Below is a small trained network, with its code and all its weights. Each question gives an input and a target symbol and asks what happens when units are switched off, that is, made to give their printed mean instead of their output.

import numpy as np


def w(rows, s, z=0):
    codes = np.array(rows[::2]) - 128.0
    scale = np.full(codes.shape[1], s)
    scale[-1] = z or s
    return codes * scale


def f(y):
    return y / 2 * (1 + np.tanh(0.7978845608 * (y + 0.044715 * y**3)))


def softmax(a):
    e = np.exp(a - a.max(-1, keepdims=True))
    return e / e.sum(-1, keepdims=True)


def log_softmax(a):
    a = a - a.max(-1, keepdims=True)
    return a - np.log(np.exp(a).sum(-1, keepdims=True))


def net(x, mask):
    ids = ['ΔΘΛαβγεημπσ'.index(c) for c in x.split()]
    T = len(ids)
    res = E[ids] + P[:T]
    r = res
    for j in range(3):
        rows = slice(3 * j, 3 * j + 3)
        q, k, v = (r @ M[0][rows].T for M in (Q, K, V))
        z = softmax(np.where(np.tri(T) > 0, q @ k.T / 3**0.5, -1e9)) @ v
        o = O[0][rows]
        res = res + np.where(mask[j], z, o[:, -1]) @ o[:, :-1]
    y = f(res @ A[0][:, :-1].T + A[0][:, -1])
    res = res + np.where(mask[3:7], y, B[0][:, -1]) @ B[0][:, :-1]
    return log_softmax(res[-1] @ U[:, :-1].T + U[:, -1])


Q, K, V, O, A, B = {}, {}, {}, {}, {}, {}
E = w([
[100,175,178],'Δ',
[78,166,182],'Θ',
[49,127,155],'Λ',
[208,200,102],'α',
[127,129,151],'β',
[89,157,165],'γ',
[105,162,185],'ε',
[109,136,148],'η',
[127,64,127],'μ',
[185,130,196],'π',
[64,113,2],'σ',
],0.02)
P = w([
[19,102,179],'0',
[44,52,220],'1',
[106,34,194],'2',
[252,67,189],'3',
[221,36,183],'4',
[6,17,169],'5',
],0.0033)
Q[0] = w([
[131,109,125],'head 0',
[73,75,206],'head 0',
[134,55,217],'head 0',
[125,205,117],'head 1',
[83,133,145],'head 1',
[248,80,109],'head 1',
[194,64,102],'head 2',
[138,115,236],'head 2',
[109,23,119],'head 2',
],0.012)
K[0] = w([
[127,150,117],'head 0',
[218,145,79],'head 0',
[164,172,93],'head 0',
[88,94,72],'head 1',
[60,146,156],'head 1',
[191,41,107],'head 1',
[140,151,167],'head 2',
[172,103,49],'head 2',
[250,123,158],'head 2',
],0.014)
V[0] = w([
[66,180,10],'head 0',
[64,207,117],'head 0',
[130,59,132],'head 0',
[165,94,123],'head 1',
[86,137,192],'head 1',
[105,153,95],'head 1',
[84,29,104],'head 2',
[141,90,113],'head 2',
[162,134,92],'head 2',
],0.013)
O[0] = w([
[87,142,84,2],'head 0',
[1,111,113,109],'head 0',
[199,69,137,127],'head 0',
[49,134,116,112],'head 1',
[130,127,68,208],'head 1',
[126,59,175,99],'head 1',
[106,73,93,113],'head 2',
[102,113,66,114],'head 2',
[173,167,63,94],'head 2',
],0.011,0.013)
A[0] = w([
[147,190,124,124],'neuron 0',
[206,245,98,104],'neuron 1',
[134,188,210,26],'neuron 2',
[253,179,20,2],'neuron 3',
],0.0062,0.0025)
B[0] = w([
[149,71,98,157],'neuron 0',
[87,66,123,240],'neuron 1',
[95,136,59,254],'neuron 2',
[3,162,126,170],'neuron 3',
],0.0075,0.0048)
U = w([
[97,193,171,3],'Δ',
[110,183,170,49],'Θ',
[103,175,149,120],'Λ',
[128,255,107,147],'α',
[152,140,37,237],'β',
[126,163,128,100],'γ',
[187,160,180,177],'ε',
[142,155,111,80],'η',
[93,102,165,33],'μ',
[152,228,86,180],'π',
[161,98,81,103],'σ',
],0.01,0.0049)

Each question gives the input, a string of symbols that net reads in full, and the target symbol t.
The units are the heads (3 rows each of Q, K, V and O) and the neurons (one row each of A and B). Each row of codes is followed by its name. A weight is (code - 128) times the scale printed after its matrix; where a second scale follows, it is the last column's (O, A, B and U).
mask holds one flag per unit, heads first, then neurons. A switched-off unit (its flag False) gives its mean, the last column of its rows in O or B, instead of its output. The means were averaged over made-up inputs and are rounded, as every weight is.
A unit's drop is (log p(t) with every unit on - log p(t) with that unit switched off) / (log p(t) with every unit on - log p(t) with every unit switched off).
The circuit of an input: a set's keep is (log p(t) with only the set's units on - log p(t) with every unit switched off) / (log p(t) with every unit on - log p(t) with every unit switched off). Starting from all 7 units, units are removed one at a time, each time the one whose removal leaves the highest keep (on an exact tie, the one counted first), for as long as the keep stays at least 0.8.
units of the circuit, in order: the units of the circuit, biggest drop first
heads that matter: for each layer, one digit per head in row order, 1 if its drop is at least 0.15 and else 0, layers parted by /
drop when u is switched off: that unit's drop, to one decimal
input Λ Λ Θ, target μ: heads that matter => 101
input Θ Λ Θ π π γ, target ε: heads that matter => 100
input Λ Λ Λ, target μ: units of the circuit, in order => head 2; head 0
input π Θ μ, target ε: units of the circuit, in order => head 0; neuron 2
input Λ π γ, target ε: units of the circuit, in order => head 0; head 1
input ε Θ π σ Λ π, target β: units of the circuit, in order => head 2
input Θ β π Λ, target ε: units of the circuit, in order => head 0; head 1
input σ Λ Θ, target β: units of the circuit, in order => head 2; head 0
input π π π Δ π Δ, target ε: heads that matter => 100
input π π μ, target ε: drop when head 1 is switched off => -0.1
input π μ γ π Λ ε, target ε: drop when head 2 is switched off => -0.1
input Λ σ Λ Λ, target β: drop when head 2 is switched off => 0.5
input π μ π π π Θ, target ε: drop when head 0 is switched off => 0.9
